Below is a small trained network, with its code and all its weights. Each question gives an input and a target symbol and asks what happens when units are switched off, that is, made to give their printed mean instead of their output.

import numpy as np


def w(rows, s, z=0):
    codes = np.array(rows[::2]) - 128.0
    scale = np.full(codes.shape[1], s)
    scale[-1] = z or s
    return codes * scale


def f(y):
    return y / 2 * (1 + np.tanh(0.7978845608 * (y + 0.044715 * y**3)))


def softmax(a):
    e = np.exp(a - a.max(-1, keepdims=True))
    return e / e.sum(-1, keepdims=True)


def log_softmax(a):
    a = a - a.max(-1, keepdims=True)
    return a - np.log(np.exp(a).sum(-1, keepdims=True))


def net(x, mask):
    ids = ['αβγδεηθλμξπστφω'.index(c) for c in x.split()]
    T = len(ids)
    res = E[ids] + P[:T]
    u = 0
    for l in range(2):
        q, k, v = (res @ M[l].T for M in (Q, K, V))
        z = softmax(np.where(np.tri(T) > 0, q @ k.T / 3**0.5, -1e9)) @ v
        res = res + np.where(mask[u], z, O[l][:, -1]) @ O[l][:, :-1]
        u += 1
        y = f(res @ A[l][:, :-1].T + A[l][:, -1])
        res = res + np.where(mask[u : u + 12], y, B[l][:, -1]) @ B[l][:, :-1]
        u += 12
    return log_softmax(res[-1] @ U[:, :-1].T + U[:, -1])


Q, K, V, O, A, B = {}, {}, {}, {}, {}, {}
E = w([
[96,134,144,169,145],'α',
[130,122,139,202,109],'β',
[137,144,103,166,74],'γ',
[224,38,105,97,8],'δ',
[175,13,181,55,160],'ε',
[77,142,109,151,106],'η',
[158,164,159,135,105],'θ',
[116,163,197,173,171],'λ',
[107,139,160,112,157],'μ',
[151,89,10,114,95],'ξ',
[144,181,119,122,100],'π',
[120,76,73,34,165],'σ',
[196,187,144,131,71],'τ',
[60,86,94,210,135],'φ',
[77,80,95,201,127],'ω',
],0.015)
P = w([
[75,127,118,106,66],'0',
[60,113,126,105,51],'1',
[244,78,83,243,255],'2',
[82,145,85,97,143],'3',
[57,117,146,97,51],'4',
[233,86,120,244,190],'5',
],0.0083)
Q[0] = w([
[150,192,2,176,128],'L0H1',
[97,199,64,123,254],'L0H1',
[201,193,156,199,191],'L0H1',
],0.013)
K[0] = w([
[116,221,52,208,122],'L0H1',
[53,253,136,149,196],'L0H1',
[121,192,216,186,91],'L0H1',
],0.014)
V[0] = w([
[58,161,143,51,178],'L0H1',
[96,241,104,254,111],'L0H1',
[132,114,244,174,79],'L0H1',
],0.0065)
O[0] = w([
[71,111,187,66,157,155],'L0H1',
[103,147,2,97,201,93],'L0H1',
[140,202,136,167,201,250],'L0H1',
],0.0086,0.0011)
A[0] = w([
[184,114,56,147,181,40],'L0N1',
[95,149,116,24,92,148],'L0N2',
[101,212,84,81,94,88],'L0N3',
[70,105,72,134,166,49],'L0N4',
[37,88,62,65,57,155],'L0N5',
[77,138,138,119,76,29],'L0N6',
[172,65,74,54,171,142],'L0N7',
[150,64,102,2,64,55],'L0N8',
[230,59,144,84,144,164],'L0N9',
[181,116,78,136,108,249],'L0N10',
[98,238,73,40,78,106],'L0N11',
[89,197,183,194,173,2],'L0N12',
],0.0094,0.0047)
B[0] = w([
[227,48,180,239,59,196],'L0N1',
[204,51,179,83,119,198],'L0N2',
[173,122,105,84,178,153],'L0N3',
[61,50,118,190,63,158],'L0N4',
[149,2,46,147,135,253],'L0N5',
[184,56,157,156,128,139],'L0N6',
[136,112,194,230,71,151],'L0N7',
[172,172,120,245,11,180],'L0N8',
[90,170,69,196,181,211],'L0N9',
[176,178,54,172,131,237],'L0N10',
[230,109,103,39,190,185],'L0N11',
[89,155,78,61,63,156],'L0N12',
],0.0071,0.0043)
Q[1] = w([
[129,63,116,159,223],'L1H1',
[179,86,219,177,250],'L1H1',
[92,131,169,139,2],'L1H1',
],0.009)
K[1] = w([
[119,79,144,116,182],'L1H1',
[149,100,247,130,189],'L1H1',
[137,118,126,164,67],'L1H1',
],0.015)
V[1] = w([
[198,96,90,194,4],'L1H1',
[173,8,180,17,135],'L1H1',
[129,149,242,168,179],'L1H1',
],0.0029)
O[1] = w([
[187,205,43,128,4,251],'L1H1',
[175,156,163,30,197,251],'L1H1',
[187,83,209,223,185,57],'L1H1',
],0.0037,0.0024)
A[1] = w([
[171,206,131,141,150,63],'L1N1',
[114,171,127,65,83,22],'L1N2',
[26,139,177,93,137,179],'L1N3',
[193,97,112,197,81,34],'L1N4',
[203,218,154,47,140,2],'L1N5',
[171,136,153,59,214,148],'L1N6',
[94,250,161,80,175,110],'L1N7',
[43,139,119,156,119,153],'L1N8',
[103,90,103,110,97,32],'L1N9',
[93,103,122,41,173,202],'L1N10',
[119,130,210,104,242,129],'L1N11',
[39,89,90,108,170,25],'L1N12',
],0.011,0.0047)
B[1] = w([
[84,72,134,149,112,151],'L1N1',
[125,98,94,85,97,129],'L1N2',
[128,127,154,143,185,163],'L1N3',
[93,145,165,78,161,249],'L1N4',
[186,89,169,245,118,139],'L1N5',
[153,168,140,121,59,180],'L1N6',
[66,29,103,91,73,151],'L1N7',
[130,159,137,165,113,139],'L1N8',
[142,102,132,121,104,144],'L1N9',
[153,143,165,102,186,201],'L1N10',
[110,163,57,112,81,179],'L1N11',
[121,80,183,196,122,157],'L1N12',
],0.012,0.013)
U = w([
[114,160,147,197,252,224],'α',
[135,199,50,195,143,253],'β',
[138,155,2,116,145,181],'γ',
[99,209,116,148,51,149],'δ',
[123,147,250,154,106,47],'ε',
[164,25,122,89,173,91],'η',
[153,121,126,132,101,114],'θ',
[7,106,129,76,159,68],'λ',
[131,204,162,16,186,155],'μ',
[124,105,73,89,71,123],'ξ',
[209,149,143,130,127,74],'π',
[118,78,180,92,79,50],'σ',
[174,118,129,168,90,88],'τ',
[109,86,123,165,107,65],'φ',
[119,96,126,155,102,80],'ω',
],0.0072,0.0052)

Each question gives the input, a string of symbols that net reads in full, and the target symbol t.
The units are the heads (3 rows each of Q, K, V and O) and the neurons (one row each of A and B). Each row of codes is followed by its name. A weight is (code - 128) times the scale printed after its matrix; where a second scale follows, it is the last column's (O, A, B and U).
mask holds one flag per unit, layer by layer, with each layer's heads first. A switched-off unit (its flag False) gives its mean, the last column of its rows in O or B, instead of its output. The means were averaged over made-up inputs and are rounded, as every weight is.
A unit's drop is (log p(t) with every unit on - log p(t) with that unit switched off) / (log p(t) with every unit on - log p(t) with every unit switched off).
The circuit of an input: a set's keep is (log p(t) with only the set's units on - log p(t) with every unit switched off) / (log p(t) with every unit on - log p(t) with every unit switched off). Starting from the 12 units with the biggest drops (on a tie, the unit counted first), units are removed one at a time, each time the one whose removal leaves the highest keep (on an exact tie, the one counted first), for as long as the keep stays at least 0.8.
circuit, biggest first: the units of the circuit, biggest drop first
most important unit: the unit with the biggest drop
k most important neurons: the k neurons with the biggest drops, biggest first
top k neurons in layer l: the k neurons of layer l with the biggest drops, biggest first
drop of u: that unit's drop, to one decimal
input μ ω η μ φ, target φ: 3 most important neurons : L1N12; L0N5; L0N4
input α ε δ μ τ, target δ: circuit, biggest first : L0H1; L1H1; L0N10
input τ μ λ ε, target ε: most important unit : L0N8
input λ μ μ μ μ λ, target β: circuit, biggest first : L0H1; L1N10; L1N11
input η σ μ π μ, target σ: circuit, biggest first : L0H1; L0N2
input η μ μ ξ φ, target ξ: circuit, biggest first : L0H1; L1H1; L0N5
input α θ μ μ, target μ: circuit, biggest first : L1N10; L0H1; L0N8; L0N1
input λ δ π τ, target τ: top 2 neurons in layer 0 : L0N11; L0N5
input σ π π π ξ τ, target α: top 3 neurons in layer 1 : L1N4; L1N6; L1N11
input ξ ε μ η μ β, target α: top 2 neurons in layer 0 : L0N1; L0N10
input τ μ λ λ μ β, target α: circuit, biggest first : L1N4; L0H1; L1N6
input α γ μ η μ σ, target α: 3 most important neurons : L1N4; L0N9; L0N7
input γ τ π π η, target η: 2 most important neurons : L0N5; L0N11
input η μ μ, target β: top 2 neurons in layer 1 : L1N11; L1N4
input η δ ε σ, target σ: top 3 neurons in layer 0 : L0N8; L0N2; L0N5
input μ σ μ η γ, target σ: most important neuron : L1N4
input μ τ ε η δ μ, target β: top 2 neurons in layer 1 : L1N4; L1N10
input γ μ η μ λ, target λ: 2 most important neurons : L1N7; L0N5
input γ γ ξ μ ξ, target ξ: top 3 neurons in layer 1 : L1N9; L1N4; L1N10
input μ σ ε ε θ, target ε: circuit, biggest first : L0H1
input δ α τ, target α: 2 most important neurons : L1N4; L0N1
input λ μ λ α λ θ, target α: 2 most important neurons : L0N1; L1N11
input μ η ε, target α: top 2 neurons in layer 0 : L0N9; L0N7
input λ ε ε δ, target δ: top 2 neurons in layer 1 : L1N4; L1N10
input μ σ η ξ, target ξ: drop of L0H1 : 0.7
input μ ω π δ α, target δ: drop of L0H1 : 0.5
input ω θ μ δ λ ξ, target α: drop of L0N1 : 0.5
input η λ ε, target α: circuit, biggest first : L0N9
input η η μ δ μ, target δ: drop of L1H1 : 0.8
input ε α η μ λ γ, target α: top 2 neurons in layer 0 : L0N1; L0N10
